Here is a tiny trained network, its code and every weight. The questions are about switching its units off for an input and a class, where a switched-off unit gives its printed mean instead of its output.

import numpy as np


def w(rows, s, z=0):
    codes = np.array(rows[::2]) - 128.0
    scale = np.full(codes.shape[1], s)
    scale[-1] = z or s
    return codes * scale


def norm(h):
    return h / np.sqrt((h * h).mean(-1, keepdims=True) + 1e-5)


def f(y):
    return np.maximum(y, 0)


def log_softmax(a):
    a = a - a.max(-1, keepdims=True)
    return a - np.log(np.exp(a).sum(-1, keepdims=True))


def net(x, mask):
    res = np.array(x, float).reshape(1, 7) / 4 @ E
    u = 0
    for l in range(4):
        y = f(norm(res) @ A[l][:, :-1].T + A[l][:, -1])
        res = res + np.where(mask[u : u + 3], y, B[l][:, -1]) @ B[l][:, :-1]
        u += 3
    return log_softmax(norm(res)[-1] @ U[:, :-1].T + U[:, -1])


A, B = {}, {}
E = w([
[128,127,131,128,128,127,131,122,131,124,129],'x0',
[109,69,56,220,22,156,88,163,130,112,205],'x1',
[105,19,198,100,102,186,89,56,110,144,96],'x2',
[104,118,63,91,38,112,254,95,165,131,34],'x3',
[129,127,126,126,132,133,129,129,135,128,127],'x4',
[129,130,130,135,128,124,130,125,125,128,128],'x5',
[130,128,129,129,127,129,132,127,128,120,131],'x6',
],0.0029)
A[0] = w([
[79,32,221,122,97,252,100,74,111,161,63,3],'0.n1',
[163,56,90,193,32,144,102,147,194,65,167,44],'0.n2',
[181,141,219,70,185,92,139,81,177,87,52,15],'0.n3',
],0.003,0.0022)
B[0] = w([
[193,51,93,65,138,2,102,66,152,79,208,253],'0.n1',
[61,134,101,107,175,164,134,108,58,203,147,239],'0.n2',
[32,136,72,136,154,201,140,136,58,198,164,223],'0.n3',
],0.0042,0.0027)
A[1] = w([
[112,152,178,81,183,135,143,106,103,142,90,17],'1.n1',
[153,254,88,189,122,87,161,223,167,94,134,18],'1.n2',
[143,180,221,82,205,136,153,112,128,135,50,2],'1.n3',
],0.0031,0.0016)
B[1] = w([
[101,135,81,152,133,153,134,159,116,168,164,196],'1.n1',
[173,3,130,63,160,60,83,52,139,97,174,255],'1.n2',
[54,133,65,129,145,175,136,145,78,190,190,210],'1.n3',
],0.0042,0.0022)
A[2] = w([
[93,109,100,232,40,182,99,173,113,129,146,2],'2.n1',
[157,137,253,167,181,164,44,164,111,129,163,124],'2.n2',
[109,105,103,96,33,128,215,95,169,139,11,91],'2.n3',
],0.004,0.00063)
B[2] = w([
[88,187,129,50,227,153,202,96,80,194,96,210],'2.n1',
[118,171,145,177,2,157,208,156,188,90,19,240],'2.n2',
[164,186,213,222,127,175,27,204,145,76,132,252],'2.n3',
],0.0044,0.0034)
A[3] = w([
[63,100,52,154,96,155,130,121,58,187,181,41],'3.n1',
[202,155,46,114,167,2,147,159,160,103,170,3],'3.n2',
[124,168,185,200,94,170,109,172,153,94,108,106],'3.n3',
],0.0039,0.0013)
B[3] = w([
[96,197,98,63,225,131,186,152,124,175,86,253],'3.n1',
[150,3,200,87,74,96,32,29,118,113,148,216],'3.n2',
[199,184,133,188,92,137,180,191,180,76,62,234],'3.n3',
],0.0038,0.0035)
U = w([
[31,189,53,75,215,174,179,140,69,235,143,184],'0',
[190,2,156,69,110,21,58,49,143,84,176,186],'1',
[179,211,181,247,60,173,142,207,182,60,45,9],'2',
],0.0052,0.0011)

Each question gives the input, the list of numbers given to net, and the class t.
The units are the neurons (one row each of A and B). Each row of codes is followed by its name. A weight is (code - 128) times the scale printed after its matrix; where a second scale follows, it is the last column's (A, B and U).
mask holds one flag per neuron, layer by layer. A switched-off neuron (its flag False) gives its mean, the last column of its row in B, instead of its output. The means were averaged over made-up inputs and are rounded, as every weight is.
A unit's drop is (log p(t) with every unit on - log p(t) with that unit switched off) / (log p(t) with every unit on - log p(t) with every unit switched off).
The circuit of an input: a set's keep is (log p(t) with only the set's units on - log p(t) with every unit switched off) / (log p(t) with every unit on - log p(t) with every unit switched off). Starting from all 12 units, units are removed one at a time, each time the one whose removal leaves the highest keep (on an exact tie, the one counted first), for as long as the keep stays at least 0.8.
units of the circuit, in order: the units of the circuit, biggest drop first
unit that matters most: the unit with the biggest drop
top k neurons: the k neurons with the biggest drops, biggest first
k most important neurons of layer l: the k neurons of layer l with the biggest drops, biggest first
drop when u is switched off: that unit's drop, to one decimal
input [6,5,4,2,4,7,-1], class 0: unit that matters most	0.n2
input [7,8,5,-6,1,5,-3], class 0: top 2 neurons	[2.n1 2.n3]
input [-4,4,5,8,6,0,1], class 2: top 2 neurons	[2.n3 1.n2]
input [-7,-7,-8,4,-4,-5,-7], class 1: top 2 neurons	[1.n2 3.n2]
input [-1,-3,-5,-6,-8,8,6], class 2: top 3 neurons	[2.n2 0.n1 3.n3]
input [-5,-2,-8,7,-1,3,1], class 1: top 3 neurons	[1.n2 3.n2 2.n2]
input [5,2,4,-5,-4,-6,-1], class 2: top 4 neurons	[2.n2 1.n2 3.n2 3.n3]
input [3,-5,-4,-7,7,-8,4], class 2: 2 most important neurons of layer 2	[2.n2 2.n1]
input [0,6,-8,2,6,-7,0], class 1: top 3 neurons	[1.n2 3.n2 0.n3]
input [-2,-4,-5,6,-4,-2,7], class 2: top 2 neurons	[2.n3 0.n1]
input [-4,1,-7,-7,7,-6,2], class 1: top 3 neurons	[1.n2 3.n2 2.n3]
input [-3,-4,0,-6,2,-6,4], class 2: top 2 neurons	[2.n2 0.n2]
input [2,1,6,7,-5,5,-4], class 2: top 4 neurons	[2.n3 1.n2 3.n2 3.n3]
input [-6,0,3,1,2,1,-2], class 1: units of the circuit, in order	[0.n1]
input [2,8,-4,-6,-1,1,1], class 0: 2 most important neurons of layer 2	[2.n1 2.n3]
input [2,5,-1,-4,6,0,-5], class 0: top 3 neurons	[2.n1 2.n3 0.n2]
input [6,5,4,-2,-5,-7,8], class 0: 2 most important neurons of layer 3	[3.n1 3.n2]
input [-3,7,-3,-5,7,-1,-4], class 0: 2 most important neurons of layer 2	[2.n1 2.n3]
input [3,0,-3,8,-1,-5,8], class 2: drop when 2.n3 is switched off	1.7
input [-7,-1,-4,2,-4,-7,-7], class 1: drop when 1.n2 is switched off	0.2
input [-1,8,-2,-6,-4,-1,-8], class 0: units of the circuit, in order	[2.n1]
input [1,2,4,7,4,8,-6], class 2: drop when 2.n3 is switched off	1.9
